Below are the code and all the weights of a small trained network. Each question names an input and a class and asks about switching units off, where a switched-off unit gives its printed mean instead of its output.

import numpy as np


def w(rows, s, z=0):
    codes = np.array(rows[::2]) - 128.0
    scale = np.full(codes.shape[1], s)
    scale[-1] = z or s
    return codes * scale


def f(y):
    return np.maximum(y, 0)


def log_softmax(a):
    a = a - a.max(-1, keepdims=True)
    return a - np.log(np.exp(a).sum(-1, keepdims=True))


def net(x, mask):
    res = np.array(x, float).reshape(1, 7) / 4 @ E
    y = f(res @ A[0][:, :-1].T + A[0][:, -1])
    res = res + np.where(mask, y, B[0][:, -1]) @ B[0][:, :-1]
    return log_softmax(res[-1] @ U[:, :-1].T + U[:, -1])


A, B = {}, {}
E = w([
[27,102,228,116,115,182,192,194,212],'x0',
[156,110,49,192,49,137,13,193,140],'x1',
[84,3,150,176,139,240,143,132,150],'x2',
[80,118,40,109,174,193,255,161,45],'x3',
[158,210,95,66,201,152,170,131,203],'x4',
[135,102,179,231,223,117,105,106,54],'x5',
[73,150,89,157,33,81,152,5,176],'x6',
],0.005)
A[0] = w([
[140,162,116,155,93,58,90,5,104,224],'n0',
[131,164,20,103,119,128,172,118,71,197],'n1',
[86,97,150,170,51,130,105,102,162,162],'n2',
[144,93,136,217,166,123,77,152,33,138],'n3',
[87,155,189,150,159,114,169,154,109,212],'n4',
[116,200,125,127,158,118,165,163,89,251],'n5',
[115,97,117,168,186,172,187,53,103,215],'n6',
],0.017,0.0025)
B[0] = w([
[243,115,86,66,185,86,104,87,199,253],'n0',
[153,132,160,207,84,51,107,151,164,216],'n1',
[94,130,132,160,64,29,148,144,138,211],'n2',
[161,144,165,251,119,188,130,170,34,255],'n3',
[217,145,87,158,122,95,84,114,163,197],'n4',
[183,86,103,162,89,62,101,98,145,196],'n5',
[103,91,82,64,187,90,106,62,104,215],'n6',
],0.013)
U = w([
[111,178,188,32,145,245,157,176,184,117],'0',
[10,93,93,67,138,141,183,82,125,51],'1',
[201,114,68,63,189,93,67,77,204,192],'2',
[117,114,153,138,209,245,133,131,61,7],'3',
[129,130,175,254,35,112,135,180,121,205],'4',
],0.0062,0.002)

Each question gives the input, the list of numbers given to net, and the class t.
The units are the neurons (one row each of A and B). Each row of codes is followed by its name. A weight is (code - 128) times the scale printed after its matrix; where a second scale follows, it is the last column's (A, B and U).
mask holds one flag per neuron, in row order. A switched-off neuron (its flag False) gives its mean, the last column of its row in B, instead of its output. The means were averaged over made-up inputs and are rounded, as every weight is.
A unit's drop is (log p(t) with every unit on - log p(t) with that unit switched off) / (log p(t) with every unit on - log p(t) with every unit switched off).
most important unit: the unit with the biggest drop
top k neurons: the k neurons with the biggest drops, biggest first
drop when u is switched off: that unit's drop, to one decimal
input [6,3,-4,-4,1,-6,2], class 4: most important unit -> n0
input [2,3,-3,5,4,-5,7], class 4: top 3 neurons -> n1, n6, n0
input [2,3,6,0,6,0,1], class 1: top 2 neurons -> n0, n3
input [1,1,4,-1,0,3,-6], class 3: top 2 neurons -> n1, n2
input [6,7,-2,6,8,-8,-1], class 4: top 2 neurons -> n0, n1
input [-5,3,-6,3,6,3,-2], class 4: top 3 neurons -> n1, n6, n4
input [-2,-1,-1,-4,-2,7,-1], class 3: top 2 neurons -> n3, n1
input [4,1,5,-5,6,-1,1], class 4: top 3 neurons -> n0, n6, n2
input [-2,2,-8,8,4,-1,-5], class 4: top 2 neurons -> n1, n0
input [1,-2,-5,8,0,-3,-4], class 4: top 2 neurons -> n0, n1
input [-4,4,6,5,1,6,-5], class 3: top 4 neurons -> n6, n2, n4, n5
input [-7,-2,-2,8,-4,-4,-1], class 4: top 2 neurons -> n1, n0
input [-7,2,-5,5,-7,2,0], class 4: top 2 neurons -> n3, n1
input [2,-8,8,-2,4,-6,5], class 1: most important unit -> n0
input [1,-2,4,-3,8,-5,4], class 0: drop when n1 is switched off -> 0.2
input [-3,2,8,4,-1,-3,4], class 1: drop when n0 is switched off -> 0.6
input [-7,8,-3,1,5,-1,-7], class 4: drop when n5 is switched off -> 0.0
input [-6,-8,6,-4,0,-7,-3], class 1: drop when n3 is switched off -> 0.2
